[[-0.92  0.64]
 [-0.12 -5.11]
 [ 0.66 -4.84]
 [ 1.28  3.75]
 [ 1.48 -4.71]]
:
[[-0.92  0.64]
 [-0.12 -5.11]
 [ 0.66 -4.84]]

[[ 4.92  0.42 -0.02  1.29 -3.89]
 [ 1.93  1.40 -0.92 -1.35 -0.96]
 [ 1.12  0.64 -0.37 -0.67 -0.77]
 [-3.94 -1.75  1.00  1.19  2.45]]
:
[[4.92 0.42]
 [1.93 1.40]
 [1.12 0.64]]

[[-0.23  0.70  4.35]
 [ 1.01 -1.37  0.00]
 [-0.06 -0.17  0.22]
 [-0.10 -0.48 -2.18]]
:
[[-0.23  0.70]
 [ 1.01 -1.37]
 [-0.06 -0.17]]

[[-2.35  1.44 -2.67]
 [-4.56  4.41 -4.97]
 [-3.59  2.13 -3.98]]
:
[[-2.35  1.44]
 [-4.56  4.41]
 [-3.59  2.13]]

[[ 5.49 -4.51]
 [-0.04  1.94]
 [ 2.06 -0.11]
 [ 1.80  0.48]]
:
[[ 5.49 -4.51]
 [-0.04  1.94]
 [ 2.06 -0.11]]

[[ 0.36  1.93 -5.19  0.02]
 [ 0.36  1.71 -5.24  0.27]
 [ 1.02  4.58 -1.58 -3.97]
 [ 0.45  1.94 -5.24  0.06]]
:
[[0.36 1.93]
 [0.36 1.71]
 [1.02 4.58]]
---
[[ 2.59  2.12  2.37  2.31  2.41]
 [ 0.01 -0.10 -0.05 -0.18 -0.04]
 [-2.46 -2.27 -2.31 -2.32 -2.32]
 [-4.91 -4.38 -4.58 -4.56 -4.64]
 [ 1.24  0.95  1.09  0.99  1.11]
 [ 0.21  0.07  0.14  0.01  0.14]
 [ 1.39  1.07  1.25  1.20  1.28]
 [-0.13 -0.24 -0.17 -0.24 -0.16]
 [ 2.14  1.74  1.93  1.82  1.95]
 [ 1.03  0.79  0.92  0.89  0.91]
 [ 1.87  1.47  1.69  1.61  1.73]]
:
[[ 1.87  1.03  2.14 -0.13  1.39  0.21  1.24 -4.91 -2.46  0.01  2.59]
 [ 1.47  0.79  1.74 -0.24  1.07  0.07  0.95 -4.38 -2.27 -0.10  2.12]
 [ 1.69  0.92  1.93 -0.17  1.25  0.14  1.09 -4.58 -2.31 -0.05  2.37]
 [ 1.61  0.89  1.82 -0.24  1.20  0.01  0.99 -4.56 -2.32 -0.18  2.31]
 [ 1.73  0.91  1.95 -0.16  1.28  0.14  1.11 -4.64 -2.32 -0.04  2.41]]

[[-2.35  5.11  0.17]
 [-0.33 -4.73  3.99]]
:
[[-0.33 -2.35]
 [-4.73  5.11]
 [ 3.99  0.17]]

[[-0.61  2.02  0.34  1.13 -2.59  3.38 -1.01  1.27]
 [-0.46  0.99  0.65 -5.43  2.15  0.09  5.30 -0.02]
 [-3.64  1.39  2.85 -1.01  2.98  2.48  0.35 -1.06]
 [-2.74  2.91  1.15 -2.06 -0.48 -2.61  0.72  1.63]
 [ 0.39 -0.79  0.26 -2.24  2.43 -1.11  2.49 -0.99]
 [-0.43  0.93  2.78 -2.50  2.19  0.22  1.40 -0.88]
 [-0.50  1.13  1.31 -4.38  1.79 -0.51  4.21  0.01]]
:
[[-0.50 -0.43  0.39 -2.74 -3.64 -0.46 -0.61]
 [ 1.13  0.93 -0.79  2.91  1.39  0.99  2.02]
 [ 1.31  2.78  0.26  1.15  2.85  0.65  0.34]
 [-4.38 -2.50 -2.24 -2.06 -1.01 -5.43  1.13]
 [ 1.79  2.19  2.43 -0.48  2.98  2.15 -2.59]
 [-0.51  0.22 -1.11 -2.61  2.48  0.09  3.38]
 [ 4.21  1.40  2.49  0.72  0.35  5.30 -1.01]
 [ 0.01 -0.88 -0.99  1.63 -1.06 -0.02  1.27]]

[[ 4.31 -1.90 -1.36  3.67]
 [ 4.59 -2.78 -2.03  4.00]
 [-4.04  4.15  3.87 -3.89]
 [-1.52  3.86  3.56 -1.82]
 [ 1.14  0.22  0.54  0.81]]
:
[[ 1.14 -1.52 -4.04  4.59  4.31]
 [ 0.22  3.86  4.15 -2.78 -1.90]
 [ 0.54  3.56  3.87 -2.03 -1.36]
 [ 0.81 -1.82 -3.89  4.00  3.67]]

[[-1.48 -1.00 -1.01 -0.20 -2.93 -0.45 -0.46 -0.31]
 [-0.84 -0.31 -0.55 -0.20 -1.09 -0.22 -0.22 -0.24]
 [-1.12 -3.76 -5.54  0.08 -0.46  0.66 -2.94 -1.20]
 [-0.84 -5.22 -5.65 -0.08  1.02 -0.31 -0.34 -2.20]
 [-0.56 -3.69 -4.06  0.00  0.54 -0.11 -0.52 -1.48]
 [-0.42 -1.47 -2.04  0.16 -1.02  0.35 -1.49 -0.22]
 [ 1.42  0.79  0.29  0.00  2.10  0.82  0.34  3.20]
 [ 1.79 -0.27  0.72 -0.05  3.23 -0.10  2.77  2.14]
 [ 1.78 -1.42 -1.61  0.23  4.06  0.63  0.54  0.81]
 [ 1.68 -1.31  0.71  0.13  3.33 -0.77  3.48 -0.52]
 [ 1.87  2.75  4.20  0.14  1.29 -0.05  2.42  2.44]]
:
[[ 1.87  1.68  1.78  1.79  1.42 -0.42 -0.56 -0.84 -1.12 -0.84 -1.48]
 [ 2.75 -1.31 -1.42 -0.27  0.79 -1.47 -3.69 -5.22 -3.76 -0.31 -1.00]
 [ 4.20  0.71 -1.61  0.72  0.29 -2.04 -4.06 -5.65 -5.54 -0.55 -1.01]
 [ 0.14  0.13  0.23 -0.05  0.00  0.16  0.00 -0.08  0.08 -0.20 -0.20]
 [ 1.29  3.33  4.06  3.23  2.10 -1.02  0.54  1.02 -0.46 -1.09 -2.93]
 [-0.05 -0.77  0.63 -0.10  0.82  0.35 -0.11 -0.31  0.66 -0.22 -0.45]
 [ 2.42  3.48  0.54  2.77  0.34 -1.49 -0.52 -0.34 -2.94 -0.22 -0.46]
 [ 2.44 -0.52  0.81  2.14  3.20 -0.22 -1.48 -2.20 -1.20 -0.24 -0.31]]

[[-0.46  0.89 -0.32 -0.30 -0.31]
 [-1.80  0.67  0.16 -0.64  0.90]
 [ 0.02 -0.16  0.18 -1.18 -0.64]
 [-1.55 -4.69  2.53 -2.22  1.20]
 [ 0.49  1.79 -1.29  3.92  0.63]
 [ 3.06  0.16 -0.41  0.16 -2.11]
 [-0.14 -1.73  0.61  0.22  2.02]
 [ 2.04  1.80 -1.67  1.90 -1.46]
 [-0.31  0.31  0.03 -0.06  0.25]
 [-0.44 -1.81  0.56 -1.69 -0.41]
 [-4.40  1.68 -0.26 -4.45 -2.02]
 [ 1.61  2.64 -1.94  2.80 -0.57]]
:
[[ 1.61 -4.40 -0.44 -0.31  2.04 -0.14  3.06  0.49 -1.55  0.02 -1.80 -0.46]
 [ 2.64  1.68 -1.81  0.31  1.80 -1.73  0.16  1.79 -4.69 -0.16  0.67  0.89]
 [-1.94 -0.26  0.56  0.03 -1.67  0.61 -0.41 -1.29  2.53  0.18  0.16 -0.32]
 [ 2.80 -4.45 -1.69 -0.06  1.90  0.22  0.16  3.92 -2.22 -1.18 -0.64 -0.30]
 [-0.57 -2.02 -0.41  0.25 -1.46  2.02 -2.11  0.63  1.20 -0.64  0.90 -0.31]]

[[ 1.90  5.25  3.59 -0.40  0.17  3.21]
 [ 2.18  2.50 -1.46 -1.69  0.43  2.89]
 [-0.28  0.92  2.29 -0.42  0.44  0.95]
 [ 0.67  2.08  1.42  0.20  0.26  0.42]
 [-3.38  3.24 -0.85 -2.19 -1.31 -5.53]]
:
[[-3.38  0.67 -0.28  2.18  1.90]
 [ 3.24  2.08  0.92  2.50  5.25]
 [-0.85  1.42  2.29 -1.46  3.59]
 [-2.19  0.20 -0.42 -1.69 -0.40]
 [-1.31  0.26  0.44  0.43  0.17]
 [-5.53  0.42  0.95  2.89  3.21]]

[[ 0.48  0.65 -3.29]
 [ 3.58 -2.41 -4.68]
 [-1.00  0.08  0.74]
 [ 3.11 -4.33 -4.15]
 [ 1.54  2.19  3.57]
 [ 3.93  1.06 -0.53]
 [ 3.39  0.26  2.61]]
:
[[ 3.39  3.93  1.54  3.11 -1.00  3.58  0.48]
 [ 0.26  1.06  2.19 -4.33  0.08 -2.41  0.65]
 [ 2.61 -0.53  3.57 -4.15  0.74 -4.68 -3.29]]

[[-0.22 -5.15  0.77 -2.88  0.30  1.21 -1.04 -3.59  0.28 -0.07 -1.71  0.91
  -1.47]
 [-0.18 -3.96 -1.68 -3.14 -1.69  0.96  1.55 -1.85  0.56  0.44 -3.95  0.75
   0.56]]
:
[[-0.18 -0.22]
 [-3.96 -5.15]
 [-1.68  0.77]
 [-3.14 -2.88]
 [-1.69  0.30]
 [ 0.96  1.21]
 [ 1.55 -1.04]
 [-1.85 -3.59]
 [ 0.56  0.28]
 [ 0.44 -0.07]
 [-3.95 -1.71]
 [ 0.75  0.91]
 [ 0.56 -1.47]]
